Here is a tiny trained network, its code and every weight. The questions are about switching its units off for an input and a target symbol, where a switched-off unit gives its printed mean instead of its output.

import numpy as np


def w(rows, s, z=0):
    codes = np.array(rows[::2]) - 128.0
    scale = np.full(codes.shape[1], s)
    scale[-1] = z or s
    return codes * scale


def f(y):
    return y / 2 * (1 + np.tanh(0.7978845608 * (y + 0.044715 * y**3)))


def softmax(a):
    e = np.exp(a - a.max(-1, keepdims=True))
    return e / e.sum(-1, keepdims=True)


def log_softmax(a):
    a = a - a.max(-1, keepdims=True)
    return a - np.log(np.exp(a).sum(-1, keepdims=True))


def net(x, mask):
    ids = ['ΞΠΦΩβγδεηθλμτψ'.index(c) for c in x.split()]
    T = len(ids)
    res = E[ids] + P[:T]
    q, k, v = (res @ M[0].T for M in (Q, K, V))
    z = softmax(np.where(np.tri(T) > 0, q @ k.T / 3**0.5, -1e9)) @ v
    res = res + np.where(mask[0], z, O[0][:, -1]) @ O[0][:, :-1]
    y = f(res @ A[0][:, :-1].T + A[0][:, -1])
    res = res + np.where(mask[1:9], y, B[0][:, -1]) @ B[0][:, :-1]
    return log_softmax(res[-1] @ U[:, :-1].T + U[:, -1])


Q, K, V, O, A, B = {}, {}, {}, {}, {}, {}
E = w([
[88,124,97,116,31],'Ξ',
[185,98,59,85,96],'Π',
[116,81,48,181,78],'Φ',
[220,180,116,104,166],'Ω',
[78,178,150,170,48],'β',
[154,144,124,221,144],'γ',
[173,35,10,150,129],'δ',
[183,140,86,140,150],'ε',
[212,94,51,137,170],'η',
[147,167,123,111,95],'θ',
[147,208,172,156,103],'λ',
[129,158,114,140,87],'μ',
[68,157,83,99,193],'τ',
[159,185,132,87,78],'ψ',
],0.012)
P = w([
[190,123,168,170,19],'0',
[169,190,1,127,147],'1',
[136,196,28,146,137],'2',
[133,202,40,130,113],'3',
[147,208,51,143,112],'4',
[138,190,57,150,94],'5',
[140,187,62,155,62],'6',
],0.0065)
Q[0] = w([
[31,50,227,46,250],'H0',
[156,155,86,164,77],'H0',
[96,73,135,112,131],'H0',
],0.011)
K[0] = w([
[29,203,20,88,255],'H0',
[207,60,188,141,95],'H0',
[121,174,126,130,170],'H0',
],0.0087)
V[0] = w([
[71,80,113,255,187],'H0',
[14,246,201,168,67],'H0',
[227,248,202,152,223],'H0',
],0.0092)
O[0] = w([
[158,209,24,141,53,141],'H0',
[110,195,106,210,254,146],'H0',
[246,159,204,164,108,2],'H0',
],0.012,0.0073)
A[0] = w([
[64,165,85,93,99,113],'N0',
[120,81,164,137,147,133],'N1',
[122,105,152,52,200,253],'N2',
[83,112,76,118,206,109],'N3',
[233,78,113,121,48,114],'N4',
[43,82,96,132,207,63],'N5',
[63,13,171,22,63,105],'N6',
[202,136,254,156,168,196],'N7',
],0.0066,0.0061)
B[0] = w([
[161,91,95,120,121,254],'N0',
[101,88,146,166,97,117],'N1',
[24,57,166,222,73,160],'N2',
[77,168,183,97,71,232],'N3',
[112,215,197,103,78,170],'N4',
[119,156,212,95,52,213],'N5',
[157,184,126,58,255,229],'N6',
[159,33,54,117,146,151],'N7',
],0.008,0.0082)
U = w([
[44,100,232,126,40,4],'Ξ',
[94,69,194,45,245,158],'Π',
[94,97,28,124,64,221],'Φ',
[202,47,188,138,37,165],'Ω',
[86,246,155,166,193,162],'β',
[254,227,78,187,74,74],'γ',
[182,173,89,50,200,7],'δ',
[170,136,174,139,65,132],'ε',
[164,208,214,61,52,44],'η',
[132,67,152,172,136,127],'θ',
[223,118,72,157,237,120],'λ',
[143,126,153,150,129,116],'μ',
[145,131,152,128,134,78],'τ',
[106,16,174,179,139,132],'ψ',
],0.0051,0.004)

Each question gives the input, a string of symbols that net reads in full, and the target symbol t.
The units are the heads (3 rows each of Q, K, V and O) and the neurons (one row each of A and B). Each row of codes is followed by its name. A weight is (code - 128) times the scale printed after its matrix; where a second scale follows, it is the last column's (O, A, B and U).
mask holds one flag per unit, heads first, then neurons. A switched-off unit (its flag False) gives its mean, the last column of its rows in O or B, instead of its output. The means were averaged over made-up inputs and are rounded, as every weight is.
A unit's drop is (log p(t) with every unit on - log p(t) with that unit switched off) / (log p(t) with every unit on - log p(t) with every unit switched off).
The circuit of an input: a set's keep is (log p(t) with only the set's units on - log p(t) with every unit switched off) / (log p(t) with every unit on - log p(t) with every unit switched off). Starting from all 9 units, units are removed one at a time, each time the one whose removal leaves the highest keep (on an exact tie, the one counted first), for as long as the keep stays at least 0.8.
units of the circuit, in order: the units of the circuit, biggest drop first
most important unit: the unit with the biggest drop
top k neurons: the k neurons with the biggest drops, biggest first
drop when u is switched off: that unit's drop, to one decimal
input Ω ψ γ β Φ Φ, target Ω: most important unit => H0
input λ γ γ, target λ: units of the circuit, in order => (H0; N7)
input Π Φ Ω Φ Φ Ω, target Π: units of the circuit, in order => (H0; N6)
input β ψ Π Π η η, target β: units of the circuit, in order => (H0; N3)
input η Φ Π ψ, target η: units of the circuit, in order => (H0; N4)
input δ Φ δ η Φ μ, target δ: units of the circuit, in order => (N6; H0; N3)
input Ω Φ Φ γ, target Ω: top 2 neurons => (N7; N6)
input η Ω Π, target η: units of the circuit, in order => (H0; N4)
input Ω Π Φ δ ψ, target Ω: units of the circuit, in order => (H0; N7)
input η Ω β, target η: top 2 neurons => (N4; N6)
input Ξ β η, target Ξ: drop when N5 is switched off => 0.3
input δ Φ Φ, target δ: drop when H0 is switched off => 1.3
input β δ β η Π Π β, target β: drop when H0 is switched off => 1.3
input Φ Ω γ, target Φ: drop when N2 is switched off => 0.0
input δ Φ Π Φ β, target δ: most important unit => N6
